Every row comes from one small tree of marks. The marks that hang from a mark follow it in brackets, in alphabetical order. Every link used is in the known rows. Which tree was each row made from?
In the rows, 128 means zero.
Known rows
mazu(laleg(gevad(sofub) nafine(kima)) rako): [146  99 110  67 144 112 122 146 105  81 143 137 108 150 137 128  87  98
  90 153]
kima(mazu): [111  98  91 139 102 107 116 175 126 154 171 106  89  82 120 104 144  81
 142 103]
gevad(rako(laleg) sofub(nafine(kima))): [105 145 109 115 147 118 131 157 182 128 183 172 115 130  93 121 135  62
 106 127]
laleg(gevad(rako) kima(mazu) nafine): [161  74 164 123 121 152 135 156 109 169 168 152 113  96 147  98 114 117
 148 132]
laleg(gevad(rako sofub) nafine(kima mazu)): [135  81 117 123 164 143 101 113 141 123 184 190 127 141 150 131  59  85
 114 140]
kima(nafine(mazu)): [109 125 130 150 120 107 111 161 159 124 150 130  96 113 140 117 134  80
 116  68]
laleg(gevad(rako) nafine(kima mazu)): [140 109 124 146 156 150 109 116 135 166 175 169 113 143 152 129  72  98
 120 132]
mazu(laleg(nafine) rako): [148 103 131  70 100  87 131 177  95  85 131 140 128 135  97 103 140  89
 111  99]
rako(laleg(gevad(sofub) nafine(kima mazu))): [146 141 104 117 170 136 114 112 143 153 161 172 108 126 151 138 101  97
 105 151]
sofub(nafine(kima mazu)): [ 94 183  89 160 132 118 104 141 178 164 161 100  63 118 134 133 146  79
 104 134]
gevad(rako(laleg(kima))): [121 118 150 125 153 143 143 152 143 170 177 170 161 116  80 115 161  82
 148 108]
sofub(nafine(kima(mazu))): [ 99 160  86 147  97 116 120 173 156 169 157  77  37  94 142 112 155  88
 108 142]
gevad(rako(laleg) sofub(nafine)): [122 117 119 109 138 100 135 169 172 112 186 178 132 110  74  95 140  53
 119  92]
nafine(kima mazu(rako(laleg(gevad(sofub))))): [143 166  89 123 205 117 101  97 130 153 170 160 105 149 150 149  70  91
 100 140]
sofub(nafine): [105 131 111 120 103 101 129 187 163 136 165  96  74  79  85 103 183  65
 121  98]
laleg(kima): [104 102 125 110 124 137 130 165 145 153 166 112 114  84  89 125 184  81
 144 121]
sofub(nafine(kima mazu(laleg rako))): [116 201  91 147 136  92 105 136 146 124 135  98  82 167 150 131 105  92
  84 131]
nafine(kima mazu(laleg(gevad rako))): [128 109  78 202 151 143 131 121 123 167 164 128 111 151 183 144  68 104
  86 167]
laleg(gevad): [118  88 104 132 140 125 123 154 134 156 181 105  93  78 106 113 131  81
 138 104]
mazu(laleg(gevad(rako sofub) nafine)): [138  29 127  95 129 120 125 157 120  66 169 179 161 130 118  96  72  79
 126 108]
rako(laleg(gevad kima(mazu) nafine)): [169 132 152 119 130 147 149 155 110 197 147 130  97  80 147 103 153 126
 140 142]
kima(nafine(mazu(laleg(gevad(sofub)) rako))): [142 111 128 127 154  95 100 137 128  59 141 138 113 156 178 115  53  93
  89  86]

Write each row's tree
[125  96  99 111 166 118 128 144 144 138 183 149 119  85  99 114 123  71
 128 111]
rako(laleg(gevad(sofub)))
[158 126 110  88 169 115  95 115 117 118 159 161  93 140 155 142  77  98
  95 147]
laleg(gevad(sofub) nafine(kima mazu(rako)))
[135  80 112 123  89 129 166 180 112 130 141 150 119 141 126 127 141  96
  86 162]
mazu(laleg(nafine(kima) rako))
[124 144  89 121 127 104 111 157 109 160 157 112  66 126 138 125 122  95
 110 136]
nafine(kima(mazu(rako)))
[144 168 185  93 140 114 150 173 133 141 133 140 108 125 108 119 182 103
 110  91]
mazu(rako(laleg(kima(nafine))))
[141 149 161 147 134 148 145 161 137 184 143 106  80  87 174 106 145 126
 124 114]
rako(laleg(gevad kima(mazu nafine)))
[133 140  84 145 139 118 115 141  94 144 146  86  76 144 179 122  70 117
 101 150]
nafine(kima(mazu(laleg(gevad) rako)))
[157  42 152  98 128 146 124 156 115 125 178 171 125  95 147 100  97 105
 143 138]
laleg(gevad(rako sofub) kima(mazu) nafine)
[146  71 131 145 135 154 160 159 122 184 182 125 106  82 124 133 149  99
 121 155]
laleg(gevad kima rako)
[153  56 145 136 110 145 153 181 125 134 165 137  77  86 185 117 121 112
  99 148]
laleg(gevad(sofub) kima(mazu nafine) rako)
[115  83 175 144 135 154 142 163 141 112 150 130 137 138 151 107 103 107
 123  98]
mazu(laleg(gevad(rako) kima(nafine)))
[135 129  81 192 104 132 154 169 128 171 154  82  51 121 193 115  94 113
  75 180]
sofub(nafine(kima(mazu(laleg(gevad rako)))))
[170  73 145 117  81 137 167 192 102 171 152 153 102  84 135 111 173 111
 120 162]
laleg(kima(mazu) nafine rako)
[156 145 122 110 172 105 134 142 112 166 170 134 108 109 101 115 128  93
 121  99]
mazu(rako(laleg(gevad)))
[129  82 166 126  97 141 169 196 138 145 153 141 101 100 123 124 186  96
 103 122]
laleg(kima(nafine) rako)
[145  49 105 112 119 136 154 162 112 106 156 159 112 133 148 131  93  96
  81 180]
mazu(laleg(gevad(sofub) nafine(kima) rako))
[149 119 101 104 139 135 127 145 125 158 158 150  83 101 160 119 108 107
 111 158]
rako(laleg(gevad(sofub) nafine(kima(mazu))))
[ 98 133  77 120 104 109 108 176 164 126 166 102  48  95 140 115 137  75
 104 148]
gevad(sofub(nafine(kima(mazu))))
[135 241 105 141 160  94 118 129 154 174 152 127  74 148 129 135 138  90
  89 129]
sofub(nafine(kima mazu(rako(laleg))))
